Here is a tiny trained network, its code and every weight. The questions are about switching its units off for an input and a target symbol, where a switched-off unit gives its printed mean instead of its output.

import numpy as np


def w(rows, s, z=0):
    codes = np.array(rows[::2]) - 128.0
    scale = np.full(codes.shape[1], s)
    scale[-1] = z or s
    return codes * scale


def f(y):
    return np.maximum(y, 0)


def softmax(a):
    e = np.exp(a - a.max(-1, keepdims=True))
    return e / e.sum(-1, keepdims=True)


def log_softmax(a):
    a = a - a.max(-1, keepdims=True)
    return a - np.log(np.exp(a).sum(-1, keepdims=True))


def net(x, mask):
    ids = ['αγζλπτφψ'.index(c) for c in x.split()]
    T = len(ids)
    res = E[ids] + P[:T]
    u = 0
    for l in range(3):
        q, k, v = (res @ M[l].T for M in (Q, K, V))
        z = softmax(np.where(np.tri(T) > 0, q @ k.T / 2**0.5, -1e9)) @ v
        res = res + np.where(mask[u], z, O[l][:, -1]) @ O[l][:, :-1]
        u += 1
        y = f(res @ A[l][:, :-1].T + A[l][:, -1])
        res = res + np.where(mask[u : u + 12], y, B[l][:, -1]) @ B[l][:, :-1]
        u += 12
    return log_softmax(res[-1] @ U[:, :-1].T + U[:, -1])


Q, K, V, O, A, B = {}, {}, {}, {}, {}, {}
E = w([
[162,42,144,83,29],'α',
[2,53,192,213,210],'γ',
[239,56,134,197,65],'ζ',
[106,175,111,195,127],'λ',
[136,52,197,68,144],'π',
[152,238,48,187,104],'τ',
[182,143,59,106,123],'φ',
[81,33,221,147,3],'ψ',
],0.014)
P = w([
[134,190,254,77,66],'0',
[162,198,162,102,170],'1',
[157,169,139,107,158],'2',
[155,147,131,110,154],'3',
[149,134,119,110,144],'4',
[142,120,111,110,142],'5',
[139,112,105,109,131],'6',
[134,100,95,110,128],'7',
[124,98,87,111,117],'8',
[118,93,84,103,109],'9',
[116,88,86,103,105],'10',
[123,82,78,105,121],'11',
[109,74,73,99,101],'12',
],0.0073)
Q[0] = w([
[72,150,216,144,102],'L0H0',
[114,50,253,178,102],'L0H0',
],0.0051)
K[0] = w([
[2,203,84,68,138],'L0H0',
[96,112,182,132,151],'L0H0',
],0.0071)
V[0] = w([
[254,77,35,82,83],'L0H0',
[107,124,105,112,159],'L0H0',
],0.0061)
O[0] = w([
[122,209,72,132,155,3],'L0H0',
[70,151,1,105,75,126],'L0H0',
],0.0091,0.0047)
A[0] = w([
[220,83,146,109,122,100],'L0N0',
[94,179,137,134,199,90],'L0N1',
[82,199,152,154,75,228],'L0N2',
[89,66,156,98,138,120],'L0N3',
[84,144,145,129,170,55],'L0N4',
[195,148,128,129,111,124],'L0N5',
[128,90,112,221,126,152],'L0N6',
[115,97,121,135,84,152],'L0N7',
[120,115,130,136,123,116],'L0N8',
[134,163,143,105,255,15],'L0N9',
[71,185,122,204,118,152],'L0N10',
[49,195,146,111,180,2],'L0N11',
],0.0084,0.0018)
B[0] = w([
[188,185,131,147,108,186],'L0N0',
[115,109,219,165,32,140],'L0N1',
[166,226,168,183,235,150],'L0N2',
[102,123,160,222,95,255],'L0N3',
[161,164,158,167,69,160],'L0N4',
[152,221,89,151,17,157],'L0N5',
[137,181,155,193,118,207],'L0N6',
[210,91,44,95,184,188],'L0N7',
[76,199,148,142,202,153],'L0N8',
[63,180,197,56,24,134],'L0N9',
[138,182,196,33,159,162],'L0N10',
[130,157,219,3,35,135],'L0N11',
],0.0057,0.0075)
Q[1] = w([
[171,136,254,56,58],'L1H0',
[27,138,82,79,33],'L1H0',
],0.0041)
K[1] = w([
[41,127,87,21,79],'L1H0',
[179,28,2,151,90],'L1H0',
],0.0045)
V[1] = w([
[91,163,123,215,173],'L1H0',
[254,125,192,114,107],'L1H0',
],0.0054)
O[1] = w([
[103,246,34,49,120,181],'L1H0',
[93,109,109,57,91,253],'L1H0',
],0.012,0.0036)
A[1] = w([
[189,93,124,200,160,35],'L1N0',
[69,1,127,117,156,176],'L1N1',
[129,40,143,99,179,165],'L1N2',
[35,188,177,181,150,161],'L1N3',
[107,178,143,109,227,106],'L1N4',
[95,151,94,193,200,122],'L1N5',
[115,32,147,84,77,181],'L1N6',
[234,116,101,73,93,91],'L1N7',
[95,174,145,91,12,252],'L1N8',
[90,130,96,143,32,153],'L1N9',
[212,187,153,101,121,88],'L1N10',
[116,118,143,109,184,105],'L1N11',
],0.0084,0.0023)
B[1] = w([
[89,200,152,137,121,140],'L1N0',
[207,100,142,165,133,255],'L1N1',
[201,101,85,124,197,186],'L1N2',
[192,89,124,188,68,255],'L1N3',
[117,38,151,228,251,147],'L1N4',
[116,86,158,162,139,176],'L1N5',
[202,167,137,23,56,244],'L1N6',
[18,193,169,98,76,213],'L1N7',
[213,209,162,59,129,232],'L1N8',
[155,253,143,184,182,193],'L1N9',
[108,187,165,169,128,179],'L1N10',
[171,110,138,191,104,139],'L1N11',
],0.0062,0.0082)
Q[2] = w([
[142,76,134,110,94],'L2H0',
[108,127,1,91,163],'L2H0',
],0.0069)
K[2] = w([
[146,50,99,3,102],'L2H0',
[93,103,80,64,141],'L2H0',
],0.0054)
V[2] = w([
[170,118,131,228,141],'L2H0',
[210,59,1,71,114],'L2H0',
],0.0053)
O[2] = w([
[102,129,229,112,137,193],'L2H0',
[32,254,53,97,152,2],'L2H0',
],0.0062,0.0054)
A[2] = w([
[142,146,160,110,136,3],'L2N0',
[129,149,110,205,137,140],'L2N1',
[16,62,174,179,126,103],'L2N2',
[132,134,113,163,15,77],'L2N3',
[135,82,176,227,171,115],'L2N4',
[193,184,181,101,134,129],'L2N5',
[167,17,79,167,155,5],'L2N6',
[115,2,102,157,152,118],'L2N7',
[187,198,237,82,46,31],'L2N8',
[159,138,144,101,114,220],'L2N9',
[178,195,115,122,127,227],'L2N10',
[66,225,128,95,146,170],'L2N11',
],0.0093,0.0028)
B[2] = w([
[106,100,96,198,200,142],'L2N0',
[123,164,138,61,131,152],'L2N1',
[173,168,68,80,119,171],'L2N2',
[63,138,55,165,117,173],'L2N3',
[127,82,96,124,137,205],'L2N4',
[87,145,183,142,127,201],'L2N5',
[93,134,82,115,108,162],'L2N6',
[155,139,111,107,160,168],'L2N7',
[67,118,86,136,152,255],'L2N8',
[96,145,159,85,52,172],'L2N9',
[224,193,90,129,126,182],'L2N10',
[169,3,167,165,8,148],'L2N11',
],0.0069,0.024)
U = w([
[107,55,105,177,121,122],'α',
[121,91,255,147,60,155],'γ',
[57,135,95,207,143,2],'ζ',
[217,116,85,124,102,191],'λ',
[159,91,187,37,170,118],'π',
[92,127,178,130,218,235],'τ',
[191,157,145,154,162,20],'φ',
[49,130,68,77,165,135],'ψ',
],0.0089,0.0058)

Each question gives the input, a string of symbols that net reads in full, and the target symbol t.
The units are the heads (2 rows each of Q, K, V and O) and the neurons (one row each of A and B). Each row of codes is followed by its name. A weight is (code - 128) times the scale printed after its matrix; where a second scale follows, it is the last column's (O, A, B and U).
mask holds one flag per unit, layer by layer, with each layer's heads first. A switched-off unit (its flag False) gives its mean, the last column of its rows in O or B, instead of its output. The means were averaged over made-up inputs and are rounded, as every weight is.
A unit's drop is (log p(t) with every unit on - log p(t) with that unit switched off) / (log p(t) with every unit on - log p(t) with every unit switched off).
The circuit of an input: a set's keep is (log p(t) with only the set's units on - log p(t) with every unit switched off) / (log p(t) with every unit on - log p(t) with every unit switched off). Starting from the 12 units with the biggest drops (on a tie, the unit counted first), units are removed one at a time, each time the one whose removal leaves the highest keep (on an exact tie, the one counted first), for as long as the keep stays at least 0.8.
circuit, biggest first: the units of the circuit, biggest drop first
most important unit: the unit with the biggest drop
top k neurons: the k neurons with the biggest drops, biggest first
top k neurons in layer l: the k neurons of layer l with the biggest drops, biggest first
drop of u: that unit's drop, to one decimal
input α λ α γ γ λ γ γ ζ α, target ψ: circuit, biggest first => L2N8, L1N7, L1N6, L2N3
input γ γ γ π α λ α φ γ λ α, target ψ: circuit, biggest first => L2N8, L1N6, L2H0, L2N3
input φ α λ, target γ: top neuron => L0N1
input λ φ γ τ, target φ: top 3 neurons => L2N10, L0N2, L1N4
input ψ γ φ γ ζ, target γ: top 2 neurons in layer 1 => L1N7, L1N3
input π φ φ λ, target τ: top 3 neurons in layer 0 => L0N2, L0N10, L0N3
input α λ γ, target α: top 2 neurons => L1N3, L2N4
input α γ γ γ α γ α γ ψ λ ψ τ γ, target λ: top 4 neurons => L2N8, L2N2, L2N5, L2N7
input α α α α α γ, target γ: top 2 neurons => L0N11, L0N9
input γ φ γ ζ, target γ: top 3 neurons => L1N3, L1N7, L0N3
input α τ γ γ φ λ γ π λ α τ, target φ: top 2 neurons => L0N2, L2N10
input γ γ γ λ ψ ζ φ, target γ: top 4 neurons => L2N11, L1N7, L2N2, L1N3
input α λ τ, target γ: top 2 neurons => L2N11, L2N5
input γ λ τ γ, target α: top 4 neurons in layer 2 => L2N10, L2N4, L2N6, L2N9
input τ φ λ α φ γ π φ α γ ζ ψ γ, target λ: most important unit => L2N8
input α φ λ λ, target γ: top 2 neurons in layer 0 => L0N1, L0N7
input α τ γ φ ζ γ ζ γ γ ζ, target ζ: drop of L1N7 => 0.2
input ψ α τ, target γ: drop of L1H0 => 0.1
input γ γ φ ψ λ, target τ: drop of L2N9 => 0.1
input γ λ α γ ζ α ζ, target ζ: top neuron in layer 2 => L2N8
input γ π γ φ, target γ: top 2 neurons in layer 1 => L1N7, L1N3
